Below is a small trained network, with its code and all its weights. Each question gives an input and a class and asks what happens when units are switched off, that is, made to give their printed mean instead of their output.

import numpy as np


def w(rows, s, z=0):
    codes = np.array(rows[::2]) - 128.0
    scale = np.full(codes.shape[1], s)
    scale[-1] = z or s
    return codes * scale


def f(y):
    return y / 2 * (1 + np.tanh(0.7978845608 * (y + 0.044715 * y**3)))


def log_softmax(a):
    a = a - a.max(-1, keepdims=True)
    return a - np.log(np.exp(a).sum(-1, keepdims=True))


def net(x, mask):
    res = np.array(x, float).reshape(1, 8) / 4 @ E
    y = f(res @ A[0][:, :-1].T + A[0][:, -1])
    res = res + np.where(mask, y, B[0][:, -1]) @ B[0][:, :-1]
    return log_softmax(res[-1] @ U[:, :-1].T + U[:, -1])


A, B = {}, {}
E = w([
[138,130,122,132,139,125,134,134,125],'x0',
[121,123,126,121,124,130,122,126,129],'x1',
[137,132,123,142,127,125,144,136,131],'x2',
[127,130,124,132,124,127,134,131,132],'x3',
[87,131,67,187,163,114,154,27,80],'x4',
[122,124,122,121,125,129,125,128,130],'x5',
[70,105,162,95,95,157,194,154,21],'x6',
[170,97,102,170,137,251,126,118,133],'x7',
],0.015)
A[0] = w([
[155,130,109,139,139,214,132,102,148,147],'n0',
[150,137,160,106,133,150,146,113,124,116],'n1',
[122,112,123,150,131,162,108,161,100,93],'n2',
[167,131,107,148,130,205,107,107,164,115],'n3',
[145,141,93,158,145,98,113,68,147,70],'n4',
[120,132,119,134,112,202,149,151,106,127],'n5',
[87,143,158,101,116,58,165,167,34,127],'n6',
[143,129,120,144,152,111,110,116,179,245],'n7',
[140,112,170,110,117,75,124,178,150,253],'n8',
[160,145,168,111,132,142,84,188,200,205],'n9',
[149,137,125,116,118,134,135,129,113,64],'n10',
[106,132,131,129,109,94,141,180,140,199],'n11',
[104,137,92,161,143,114,159,20,103,154],'n12',
[129,154,119,107,130,146,123,179,138,202],'n13',
[141,147,140,132,121,67,94,120,128,195],'n14',
[122,121,163,114,115,156,109,194,122,170],'n15',
[143,128,132,133,132,249,150,119,107,87],'n16',
[121,126,104,139,140,59,137,34,104,144],'n17',
[114,119,156,118,125,146,129,190,79,167],'n18',
[83,136,90,159,139,142,166,65,49,37],'n19',
[110,126,135,120,112,187,163,148,49,80],'n20',
[126,148,128,127,133,178,133,169,150,133],'n21',
[123,144,143,127,138,23,120,118,173,239],'n22',
],0.018,0.0065)
B[0] = w([
[123,155,117,140,133,218,129,35,169,221],'n0',
[134,136,133,141,104,121,147,148,123,140],'n1',
[156,167,106,125,122,166,138,165,114,156],'n2',
[87,137,151,182,147,207,107,58,189,225],'n3',
[86,132,30,130,120,154,195,99,127,204],'n4',
[178,101,117,93,99,134,163,165,109,188],'n5',
[14,135,252,178,185,116,94,96,177,215],'n6',
[176,122,56,155,107,124,84,113,171,220],'n7',
[183,174,118,59,134,122,127,28,128,208],'n8',
[220,111,228,189,158,95,9,161,114,252],'n9',
[113,95,114,151,99,115,136,106,111,127],'n10',
[101,148,151,102,102,114,131,60,117,171],'n11',
[80,157,29,135,135,104,69,85,114,246],'n12',
[149,92,204,126,122,145,138,146,132,174],'n13',
[161,109,90,72,94,105,117,145,122,190],'n14',
[119,125,128,108,122,129,230,133,142,191],'n15',
[204,112,74,111,88,180,161,121,55,226],'n16',
[93,85,56,140,128,115,132,247,131,225],'n17',
[62,133,103,56,112,162,202,115,140,184],'n18',
[163,138,161,132,121,97,15,97,23,224],'n19',
[195,125,144,85,126,89,133,185,29,205],'n20',
[157,111,147,152,133,130,145,189,133,171],'n21',
[224,146,45,59,101,71,152,163,72,240],'n22',
],0.025,0.024)
U = w([
[210,168,114,76,80,91,46,108,81,251],'0',
[82,163,216,60,160,71,192,113,179,161],'1',
[202,119,163,197,126,167,100,113,255,109],'2',
[165,100,166,93,82,157,217,199,127,68],'3',
[118,155,17,107,93,48,120,199,193,155],'4',
[30,155,148,116,177,41,69,167,111,53],'5',
[83,167,49,195,118,169,100,71,187,12],'6',
],0.0086,0.0027)

Each question gives the input, the list of numbers given to net, and the class t.
The units are the neurons (one row each of A and B). Each row of codes is followed by its name. A weight is (code - 128) times the scale printed after its matrix; where a second scale follows, it is the last column's (A, B and U).
mask holds one flag per neuron, in row order. A switched-off neuron (its flag False) gives its mean, the last column of its row in B, instead of its output. The means were averaged over made-up inputs and are rounded, as every weight is.
A unit's drop is (log p(t) with every unit on - log p(t) with that unit switched off) / (log p(t) with every unit on - log p(t) with every unit switched off).
The circuit of an input: a set's keep is (log p(t) with only the set's units on - log p(t) with every unit switched off) / (log p(t) with every unit on - log p(t) with every unit switched off). Starting from the 12 units with the biggest drops (on a tie, the unit counted first), units are removed one at a time, each time the one whose removal leaves the highest keep (on an exact tie, the one counted first), for as long as the keep stays at least 0.8.
units of the circuit, in order: the units of the circuit, biggest drop first
top k neurons: the k neurons with the biggest drops, biggest first
drop of u: that unit's drop, to one decimal
input [8,0,3,3,6,5,-8,0], class 4: units of the circuit, in order -> n17
input [6,7,-5,-8,1,-2,0,-3], class 4: units of the circuit, in order -> n9, n19
input [-3,4,-1,-3,-6,7,0,8], class 2: top 4 neurons -> n3, n9, n0, n22
input [1,-8,8,5,7,8,0,0], class 4: top 2 neurons -> n17, n3
input [4,-6,0,7,0,3,3,2], class 3: top 2 neurons -> n12, n9
input [3,2,-8,4,-2,1,1,1], class 3: top 3 neurons -> n19, n12, n6
input [7,2,-2,4,1,1,8,-3], class 5: top 2 neurons -> n6, n19
input [6,-1,4,5,2,-7,7,0], class 5: top 2 neurons -> n6, n22
input [6,3,1,-6,6,-2,1,-3], class 5: top 2 neurons -> n19, n6
input [-5,-1,4,-2,6,-6,8,0], class 5: top 2 neurons -> n6, n22
input [-5,8,3,-4,1,-3,-5,-6], class 4: top 2 neurons -> n19, n17
input [5,-1,5,5,7,-7,8,-8], class 5: drop of n6 -> 0.3
input [6,0,-3,-8,3,-4,-2,-5], class 4: drop of n2 -> 0.0
input [-1,-4,-1,4,7,-4,7,-7], class 5: units of the circuit, in order -> n6
input [4,3,7,-7,-1,3,1,7], class 3: drop of n16 -> 0.1
